Each row is followed by its class.
20 3 -42 -20 -18 -32 51 2 -13 -4 7 -21 -8 -2 36 -30 -4 19 10 -66 -18 17
 -10 -33 6 -2 -15 17 -16 22 -35 -3 16 -8 31 4 33 -> sisar
47 -37 -17 14 -59 -14 34 31 -31 -5 -12 27 12 5 47 -44 -20 19 24 -63 -75
 47 -5 -32 -16 8 -65 34 -12 46 -78 57 44 -32 60 81 -2 -> gili
-29 -10 -9 46 1 -4 -40 -34 28 12 17 -26 7 -25 1 5 -3 -25 -16 53 26 12 -4
 52 41 14 22 -39 7 -64 94 -16 -36 27 -20 -39 -6 -> niz
-22 9 10 19 -30 0 -40 10 -12 8 -5 -7 6 10 -16 -14 -29 -1 -13 11 19 7 -14
 9 24 -1 1 10 3 11 45 17 4 18 10 -8 8 -> fimil
-5 44 -4 -10 27 4 -8 -1 -13 -4 -4 8 -15 -11 -67 -8 13 -5 -8 17 29 -49 -4
 20 -3 -23 54 -35 22 -31 42 -35 -2 45 -29 -64 18 -> Gez
-19 36 -14 4 14 -12 10 -36 -3 14 -8 3 -4 -10 -20 -20 9 16 -7 45 81 -21
 18 -14 -8 7 48 -14 24 -30 -5 -16 -18 45 -6 -45 -10 -> doru
3 -17 30 -36 -72 -6 -30 32 -11 12 -33 -49 15 21 5 -14 -9 8 -17 -25 -28
 19 -36 -47 4 -13 -34 11 28 41 -19 31 13 -18 1 28 74 -> niz
-6 1 -6 -5 -17 -17 27 -7 -10 12 -15 19 12 4 -1 -18 -10 19 14 24 22 8 21
 -23 -22 24 -5 -4 26 -30 -35 36 19 2 16 1 -8 -> sisar
-13 3 40 40 -8 -5 -13 18 -10 -2 -6 22 7 4 -63 -23 -22 -25 20 38 25 3 1
 50 -10 -1 4 -13 12 -39 42 13 33 37 -17 -34 -47 -> nemu
-13 -6 23 25 2 5 -5 14 -8 3 -24 -24 6 -7 33 15 3 14 -12 28 73 -11 4 -16
 -18 1 -23 36 -19 36 -43 8 -27 -30 40 27 -27 -> fimil
24 15 28 -51 19 -12 -22 38 -5 -10 -42 35 -20 -10 -35 -22 17 13 -10 -11
 -48 -30 -10 -57 -15 -24 21 -18 47 21 -36 -37 23 0 -16 16 54 -> gili
-43 -2 9 71 -20 -6 -31 1 -10 13 10 2 26 18 12 15 -28 -16 -4 38 57 -10 1
 64 14 16 -2 32 -29 -10 30 37 -22 -2 21 -12 -75 -> gili
16 -54 29 63 -57 -4 26 40 -30 -6 5 14 18 46 8 -54 -42 -14 35 -13 -28 40
 4 26 -12 40 -47 5 7 -2 -14 67 56 -16 51 25 -62 -> gili
-12 42 -60 49 30 -17 5 -34 -27 -7 46 -5 -20 -8 -4 -14 -23 -1 2 -27 80 2
 2 59 47 4 51 -4 -45 -45 65 -16 -3 54 20 -71 -41 -> fimil
-5 22 5 -21 1 -12 13 -6 6 11 -16 0 1 -13 8 -20 19 32 -13 36 48 -14 19
 -45 -28 1 15 -15 41 -4 -38 -3 -4 12 2 -5 16 -> doru
-6 28 -69 13 -6 -14 19 -31 -29 -2 34 -37 -8 0 27 -34 2 13 0 -44 44 -7 -2
 20 27 0 33 -12 -22 -14 45 -29 1 32 22 -62 18 -> Gez
-10 8 2 17 -29 -19 3 -14 -6 15 -15 20 14 4 2 -20 -5 14 -2 45 34 -16 9
 -19 -10 4 7 0 32 -24 -7 22 -4 29 11 -5 -4 -> gili
-3 -31 10 5 -11 0 -22 -23 26 5 -9 -13 5 -34 6 -8 15 -8 -12 36 -8 10 -13
 7 17 -3 -8 -34 10 -15 29 -3 -34 22 -18 -5 30 -> nemu
9 -46 3 -2 -8 -4 -18 -16 32 4 1 -24 -6 -26 22 0 37 -5 -11 37 -36 17 -7 0
 20 4 -8 -33 -2 -9 33 0 -34 5 -1 10 21 -> doru
-22 -2 2 -2 -63 14 -41 2 -18 18 -4 -31 23 33 -9 -21 -14 -2 -17 1 -7 2
 -18 13 24 3 -9 -15 7 9 61 32 4 12 -1 -18 44 -> Gez
2 14 25 -6 -1 -12 -23 21 -9 -4 -24 40 -13 -2 -56 -16 -6 -7 1 22 -7 -29
 -7 -3 -5 -12 22 -13 40 -21 17 -16 15 40 -13 -18 9 -> gili
-24 6 10 -12 -36 -3 -48 14 -25 4 -5 -27 -3 38 -3 -35 -15 4 -26 -11 9 -7
 -25 1 23 1 26 -8 22 10 27 23 8 10 -25 -20 27 -> pup
-7 3 -65 45 -25 -23 8 -15 -16 10 46 -25 2 6 15 -19 -16 -7 12 -25 38 37 5
 41 31 12 -1 -1 -23 -9 51 24 12 47 32 -25 -17 -> Vedum
11 -23 6 14 -6 21 -9 15 -13 -18 -3 -28 -15 23 -1 -36 -18 -4 9 -14 19 24
 -1 2 -3 29 -22 -21 4 14 -19 31 26 -3 18 6 -13 -> Vedum
-8 -4 31 35 -35 -3 -11 21 -7 6 15 33 11 6 -50 -15 -19 -21 24 33 12 16 9
 67 -9 12 -1 -4 13 -37 71 42 36 49 2 -27 -50 -> doru
-6 -1 12 31 -12 0 -9 17 -13 -1 -1 30 8 -2 -66 -15 -27 -19 13 26 12 30 6
 44 -1 -2 -20 -18 13 -38 50 34 35 46 -3 -7 -30 -> Vedum
-19 2 -1 5 -18 -17 12 -6 -8 19 -4 4 24 2 10 -24 -9 26 4 42 40 6 22 -20
 -20 21 -2 2 27 -17 -8 40 15 -6 26 -7 -7 -> sisar
16 24 22 -13 7 5 -2 9 -11 -12 -35 34 -28 -14 -44 -8 6 7 -2 9 5 -32 0 -28
 -17 -30 19 -23 37 -2 -41 -10 3 21 -21 2 11 -> pup
37 -8 -26 4 -70 -16 40 23 -19 7 7 -5 6 9 57 -39 -7 24 27 -62 -43 50 5
 -29 -15 14 -50 30 -10 44 -55 50 46 -16 50 48 -2 -> doru
-15 22 13 -18 25 4 -19 4 9 -2 -25 -40 -13 -13 61 21 26 22 -24 15 35 -29
 -5 -30 0 -10 17 28 -20 41 -63 -30 -41 -34 8 3 11 -> doru
-26 -25 -3 67 -55 -5 -11 -13 -17 18 11 33 47 13 -21 -19 -42 -13 24 48 44
 60 27 53 -12 34 -47 3 6 -44 51 88 35 35 27 15 -66 -> Vedum
-15 25 -19 -3 9 4 8 -37 -13 15 -13 0 10 -3 -17 -19 14 23 -11 47 55 -32
 19 -31 -18 4 34 -26 33 -22 -6 -10 -11 21 -3 -28 20 -> Gez
-23 -41 5 17 -75 3 -41 23 -26 12 -1 -23 31 29 -2 -24 -34 -5 0 -4 4 49
 -15 28 9 15 -49 -2 0 17 38 92 23 4 23 19 7 -> Vedum
-4 -19 31 -24 -58 8 -32 20 -14 11 -30 -41 18 23 7 -19 -21 10 -15 -12 -13
 20 -24 -42 3 1 -29 8 33 36 -17 29 15 -21 7 23 62 -> niz
39 -40 30 -24 -24 16 5 40 -15 -15 -25 -26 -7 17 47 -41 -1 22 6 -42 -39
 42 -4 -65 -24 23 -64 -2 20 65 -93 36 45 -56 33 75 34 -> Vedum
27 -32 32 -6 -10 7 16 27 -5 -21 -9 -24 -11 18 29 -36 2 8 12 -28 -21 31 1
 -17 -13 23 -26 -3 -4 27 -52 16 36 -35 25 26 -14 -> doru
-29 -19 22 34 -87 1 -46 10 -31 18 -2 -11 23 48 10 -28 -39 -12 0 -3 7 27
 -8 31 15 22 -23 -4 16 4 44 72 38 2 0 13 -9 -> pup
-26 1 20 41 -42 8 -41 -3 -17 16 15 -16 20 39 -30 -27 -35 -19 -6 28 24 14
 -14 51 37 9 -1 -15 -4 -29 74 48 7 45 -12 -45 -13 -> nemu
-36 -15 10 46 -58 -1 -36 7 -30 20 13 -28 27 34 -53 -20 -47 -21 -3 19 48
 25 -22 63 25 13 5 9 -3 -27 77 63 10 37 4 -37 -24 -> niz
-10 -25 21 25 -88 14 -34 18 -39 4 -9 -16 15 55 2 -33 -46 -7 2 -4 -17 24
 -15 10 10 14 -42 5 19 11 16 82 28 3 12 11 -5 -> pup
18 -30 21 16 -8 -2 4 22 -22 -18 -12 -15 -12 30 16 -44 -10 -2 11 -18 -17
 3 -6 -21 -2 25 -15 -6 12 14 -32 -2 26 -25 28 5 -13 -> gili
-11 24 -3 -49 8 2 -49 8 -5 -3 -20 -45 -27 -8 8 -2 9 23 -37 -17 15 -33
 -29 -47 28 -17 34 -9 20 44 -6 -30 -29 0 -5 -25 79 -> fimil
-30 -8 -4 49 -23 -31 6 -12 -25 22 -4 33 22 10 -17 -36 -20 1 9 50 50 -1
 18 13 -13 25 15 -10 31 -49 16 29 18 27 14 -10 -40 -> gili
-18 -51 5 57 -114 -1 -5 19 -39 22 19 -20 48 59 1 -28 -48 -19 14 11 -37
 61 -11 50 22 31 -68 28 -13 -12 66 92 40 11 39 15 -25 -> Gez
-38 22 -7 27 24 -23 -20 -43 -10 14 4 26 6 0 -21 -11 -7 10 -15 56 80 -34
 18 0 13 8 59 -22 31 -43 21 -19 -19 38 2 -47 -13 -> gili
-12 -51 14 64 -38 -2 -21 -16 11 10 4 -9 28 -2 10 -24 -11 -30 7 54 2 40
 -3 49 20 14 -34 -19 -14 -41 73 27 -11 27 9 -4 -28 -> nemu
15 -40 17 37 -29 7 11 16 -18 -13 7 -11 -16 26 -3 -47 -19 -5 27 -3 -5 27
 -2 12 -13 41 -21 5 -5 9 -20 41 33 -8 29 11 -52 -> doru
23 -38 8 -27 -11 -8 -13 -6 35 2 -23 -18 -11 -25 11 0 42 -4 -15 18 -48 16
 -14 -27 11 -9 -7 -23 -3 12 -2 -12 -27 5 -8 33 43 -> doru
13 19 30 -13 27 -4 10 34 -6 -9 -26 28 -25 -27 -61 -9 2 7 -1 9 5 -14 -4
 -9 -11 -19 20 -15 22 -4 -17 -14 23 17 -12 4 6 -> fimil
-20 5 20 48 -16 0 -22 13 -20 2 8 34 4 19 -60 -17 -32 -28 8 32 30 5 9 72
 10 5 22 -24 19 -54 71 28 33 50 -21 -31 -54 -> pup
9 -57 12 17 -20 -9 -14 -11 23 -3 -12 -7 6 -20 0 -16 12 -11 1 23 -29 38
 -9 4 14 -1 -32 -30 -11 -13 15 13 -12 5 1 27 3 -> nemu
-1 -34 21 58 -38 4 15 14 -30 -6 2 -26 -1 24 -25 -45 -40 -13 28 -8 33 41
 -5 34 -4 42 -24 3 -1 -23 4 42 44 -10 22 -6 -61 -> niz
-9 5 1 32 6 13 -18 17 -1 -1 12 25 5 5 -63 -9 -28 -22 8 35 25 8 11 57 -1
 -6 11 -34 16 -33 56 42 27 61 -4 -20 -24 -> Vedum
4 -35 41 11 -84 -7 -15 49 -27 10 -18 -11 16 33 4 -24 -25 -1 7 -5 -17 33
 -21 -5 -8 12 -46 26 10 27 -6 75 36 -6 31 40 6 -> fimil
5 -20 4 28 9 18 -12 11 -19 -17 4 -38 -13 31 -4 -34 -17 -10 6 -3 35 21 2
 11 8 21 -13 -23 -6 5 2 19 22 2 26 -14 -22 -> Vedum
14 -40 38 52 -18 10 12 8 -24 -13 4 -9 10 22 -2 -50 -24 -16 35 -4 17 31 8
 31 -21 36 -28 -19 0 -7 -12 43 50 -14 23 -7 -56 -> nemu
-17 -20 3 19 -71 12 -15 11 -23 15 -2 -31 28 32 7 -21 -22 -7 -6 -8 -14 21
 -19 31 26 6 -21 -6 -11 6 41 50 8 5 14 -6 24 -> Gez
-2 28 2 -3 35 11 -29 2 2 -10 -9 6 -23 -14 -62 4 -1 -15 -9 27 33 -20 -2
 20 10 -20 30 -40 19 -24 28 -12 -3 57 -24 -37 13 -> Vedum
25 -17 27 -10 2 6 19 28 -17 -14 -15 -17 -18 29 15 -31 -4 8 16 -22 -3 -3
 -2 -35 -21 26 -16 2 5 24 -63 10 25 -38 29 7 0 -> sisar
-10 24 12 -53 47 7 -13 6 6 -6 -29 -35 -24 -8 40 27 29 31 -33 -3 46 -52
 -15 -48 4 -18 17 18 -22 37 -65 -38 -57 -38 1 -4 45 -> sisar
-8 -44 -10 27 3 8 -48 -34 35 6 14 -21 11 -26 4 12 19 -31 -9 42 5 19 -5
 46 26 3 -3 -49 -12 -15 89 17 -35 30 -7 1 17 -> Vedum
-12 -18 23 36 -30 0 -11 7 -6 6 -10 -10 15 15 14 11 -7 0 6 22 39 11 0 10
 -9 1 -27 49 -41 36 -25 33 -14 -15 39 27 -52 -> doru
-15 -21 32 52 -35 4 -19 10 -13 13 4 -17 29 17 26 20 -19 0 6 15 41 21 -1
 19 -5 8 -48 45 -32 13 -4 47 -4 -39 36 36 -48 -> niz
46 -54 28 -1 -54 15 33 31 -31 -14 -33 -21 9 27 43 -45 7 15 21 -32 -35 29
 2 -56 -43 21 -78 2 11 41 -81 28 36 -56 56 58 14 -> Gez
-16 5 9 69 6 17 -6 -14 -13 -17 26 -24 -5 17 -31 -37 -35 -26 17 22 77 -2
 0 79 10 30 14 -24 -9 -48 50 20 1 39 -3 -86 -82 -> nemu
4 12 -36 32 -36 -17 5 -8 -8 -3 30 -18 -1 -2 12 -18 -29 1 17 -56 18 33 -6
 26 20 11 1 17 -16 1 14 16 24 9 22 -12 -22 -> niz
-17 15 -15 14 13 -9 -9 -33 -2 11 -3 13 13 -15 -20 -3 2 13 -1 45 61 11 26
 -6 -8 6 10 -26 19 -29 0 25 2 23 2 -9 -14 -> Vedum
-26 41 -28 1 25 0 -6 -44 -5 6 1 -6 2 -4 -32 -9 12 11 -19 48 92 -46 16 4
 -2 -1 67 -35 27 -42 22 -27 -28 51 -12 -71 8 -> Gez
2 3 -57 42 -29 -43 24 -3 -34 1 28 0 -1 14 23 -37 -27 -2 13 -57 -3 19 -8
 18 31 5 9 15 -22 -3 10 -1 22 24 39 -15 -14 -> gili
4 12 26 -11 8 -15 -4 28 -10 -1 -15 31 -8 -2 -33 -23 1 2 -4 13 -17 -25 -6
 -7 -4 -12 23 -17 39 -17 9 -14 21 24 -14 -12 21 -> gili
